Below is a small trained network, with its code and all its weights. Each question gives an input and a class and asks what happens when units are switched off, that is, made to give their printed mean instead of their output.

import numpy as np


def w(rows, s, z=0):
    codes = np.array(rows[::2]) - 128.0
    scale = np.full(codes.shape[1], s)
    scale[-1] = z or s
    return codes * scale


def norm(h):
    return h / np.sqrt((h * h).mean(-1, keepdims=True) + 1e-5)


def f(y):
    return y / 2 * (1 + np.tanh(0.7978845608 * (y + 0.044715 * y**3)))


def log_softmax(a):
    a = a - a.max(-1, keepdims=True)
    return a - np.log(np.exp(a).sum(-1, keepdims=True))


def net(x, mask):
    res = np.array(x, float).reshape(1, 8) / 4 @ E
    u = 0
    for l in range(2):
        y = f(norm(res) @ A[l][:, :-1].T + A[l][:, -1])
        res = res + np.where(mask[u : u + 7], y, B[l][:, -1]) @ B[l][:, :-1]
        u += 7
    return log_softmax(norm(res)[-1] @ U[:, :-1].T + U[:, -1])


A, B = {}, {}
E = w([
[192,173,145,194,154,113,195,220,118,71,140],'x0',
[158,73,191,120,114,130,186,99,178,160,247],'x1',
[95,98,135,107,80,54,100,200,73,160,170],'x2',
[158,157,192,98,166,67,118,137,142,185,83],'x3',
[122,100,48,124,190,53,153,93,108,103,150],'x4',
[117,144,131,140,108,91,111,123,177,101,128],'x5',
[86,138,134,146,166,134,103,141,150,135,146],'x6',
[88,55,217,181,129,114,130,83,87,58,93],'x7',
],0.0013)
A[0] = w([
[194,177,254,78,230,7,113,108,135,243,41,87],'L0N0',
[81,165,112,84,123,113,144,122,149,179,142,23],'L0N1',
[213,122,116,210,78,94,135,153,152,114,116,213],'L0N2',
[100,174,100,146,124,138,88,147,83,104,31,93],'L0N3',
[103,199,125,108,120,123,104,145,90,161,104,108],'L0N4',
[88,97,142,175,151,170,58,86,121,80,170,251],'L0N5',
[73,181,73,123,183,143,69,167,77,93,35,62],'L0N6',
],0.0025)
B[0] = w([
[58,96,2,190,48,227,167,128,107,66,193,193],'L0N0',
[162,111,140,93,170,119,106,163,192,30,101,81],'L0N1',
[56,138,139,47,86,104,149,103,137,164,74,214],'L0N2',
[226,129,162,185,97,105,102,86,108,180,202,149],'L0N3',
[172,80,169,121,154,125,111,153,147,149,164,130],'L0N4',
[105,147,85,133,97,134,161,202,150,184,117,252],'L0N5',
[229,48,107,218,65,107,75,93,157,151,161,150],'L0N6',
],0.0031,0.0019)
A[1] = w([
[140,74,201,111,144,122,213,88,199,166,252,2],'L1N0',
[104,94,80,132,222,45,152,65,117,63,149,109],'L1N1',
[72,25,237,213,145,116,122,71,82,50,87,140],'L1N2',
[152,97,40,122,232,26,142,56,85,103,178,153],'L1N3',
[180,164,134,167,208,215,149,13,199,75,87,36],'L1N4',
[214,183,151,200,147,98,204,243,121,81,146,104],'L1N5',
[99,69,105,95,105,154,31,36,141,227,147,133],'L1N6',
],0.0029,0.0007)
B[1] = w([
[196,145,69,221,133,91,12,128,60,103,24,178],'L1N0',
[115,171,170,115,63,182,108,148,136,152,87,159],'L1N1',
[204,189,44,55,176,135,119,148,192,176,180,215],'L1N2',
[143,133,214,141,108,188,122,153,154,147,133,195],'L1N3',
[76,61,152,90,77,8,86,219,42,162,203,171],'L1N4',
[83,69,161,83,204,132,100,4,138,77,100,208],'L1N5',
[141,138,185,139,208,98,188,104,118,30,100,254],'L1N6',
],0.0042,0.0015)
U = w([
[233,116,96,216,132,84,27,100,87,115,78,102],'0',
[72,110,182,58,214,109,146,51,130,37,93,96],'1',
[83,65,156,75,88,39,96,195,65,175,217,100],'2',
[207,186,53,48,187,148,137,157,212,183,183,80],'3',
[75,109,58,184,72,192,177,114,119,85,170,83],'4',
[135,169,255,137,79,209,117,155,156,168,98,73],'5',
[128,123,124,143,135,123,153,139,127,136,125,253],'6',
[122,131,124,143,136,122,161,123,130,141,122,215],'7',
],0.0079,0.0047)

Each question gives the input, the list of numbers given to net, and the class t.
The units are the neurons (one row each of A and B). Each row of codes is followed by its name. A weight is (code - 128) times the scale printed after its matrix; where a second scale follows, it is the last column's (A, B and U).
mask holds one flag per neuron, layer by layer. A switched-off neuron (its flag False) gives its mean, the last column of its row in B, instead of its output. The means were averaged over made-up inputs and are rounded, as every weight is.
A unit's drop is (log p(t) with every unit on - log p(t) with that unit switched off) / (log p(t) with every unit on - log p(t) with every unit switched off).
The circuit of an input: a set's keep is (log p(t) with only the set's units on - log p(t) with every unit switched off) / (log p(t) with every unit on - log p(t) with every unit switched off). Starting from the 12 units with the biggest drops (on a tie, the unit counted first), units are removed one at a time, each time the one whose removal leaves the highest keep (on an exact tie, the one counted first), for as long as the keep stays at least 0.8.
circuit, biggest first: the units of the circuit, biggest drop first
k most important neurons: the k neurons with the biggest drops, biggest first
top k neurons in layer l: the k neurons of layer l with the biggest drops, biggest first
input [3,8,-7,2,7,5,-5,-1], class 0: circuit, biggest first : (L1N0)
input [-1,6,-2,4,8,7,-7,-2], class 5: circuit, biggest first : (L1N3, L1N1)
input [7,-3,-2,8,-2,-2,-7,8], class 3: 2 most important neurons : (L1N2, L1N6)
input [3,5,5,4,0,-3,6,8], class 3: 2 most important neurons : (L1N2, L1N4)
input [2,-8,-3,-3,-6,4,-7,-4], class 0: circuit, biggest first : (L0N6, L0N3)
input [1,7,0,3,8,4,-8,-4], class 5: 4 most important neurons : (L1N3, L1N1, L0N3, L0N6)
input [5,-1,-6,2,-1,5,0,1], class 2: top 2 neurons in layer 1 : (L1N4, L1N6)
input [6,1,0,2,8,6,0,6], class 5: circuit, biggest first : (L1N1, L1N3)
input [0,3,5,-7,-5,5,-1,7], class 3: 2 most important neurons : (L1N2, L0N0)
input [-7,-4,3,-5,-6,5,1,2], class 1: 3 most important neurons : (L1N6, L0N0, L1N0)
input [-5,5,2,6,2,2,4,-1], class 4: 3 most important neurons : (L0N0, L1N5, L0N3)
input [-6,-2,1,7,6,6,-2,-4], class 4: 3 most important neurons : (L0N0, L1N5, L1N2)
input [1,3,0,6,4,-3,-1,-5], class 4: 2 most important neurons : (L0N0, L1N2)
input [-6,-8,-1,8,-6,6,-7,-3], class 0: circuit, biggest first : (L0N6, L0N3)
input [-5,-5,-8,-6,5,-4,7,0], class 2: top 3 neurons in layer 1 : (L1N4, L1N0, L1N5)
input [-1,1,-6,0,-6,-6,-5,1], class 2: circuit, biggest first : (L1N4)
input [-6,-3,-7,1,6,-7,0,-3], class 2: top 2 neurons in layer 1 : (L1N4, L1N5)
input [-1,-6,-5,-4,-4,-2,4,8], class 3: 2 most important neurons : (L1N2, L1N0)
input [6,5,4,4,0,-4,-8,8], class 3: 2 most important neurons : (L1N2, L1N6)
input [-8,4,-2,4,-1,5,-8,-6], class 1: top 2 neurons in layer 1 : (L1N6, L1N2)
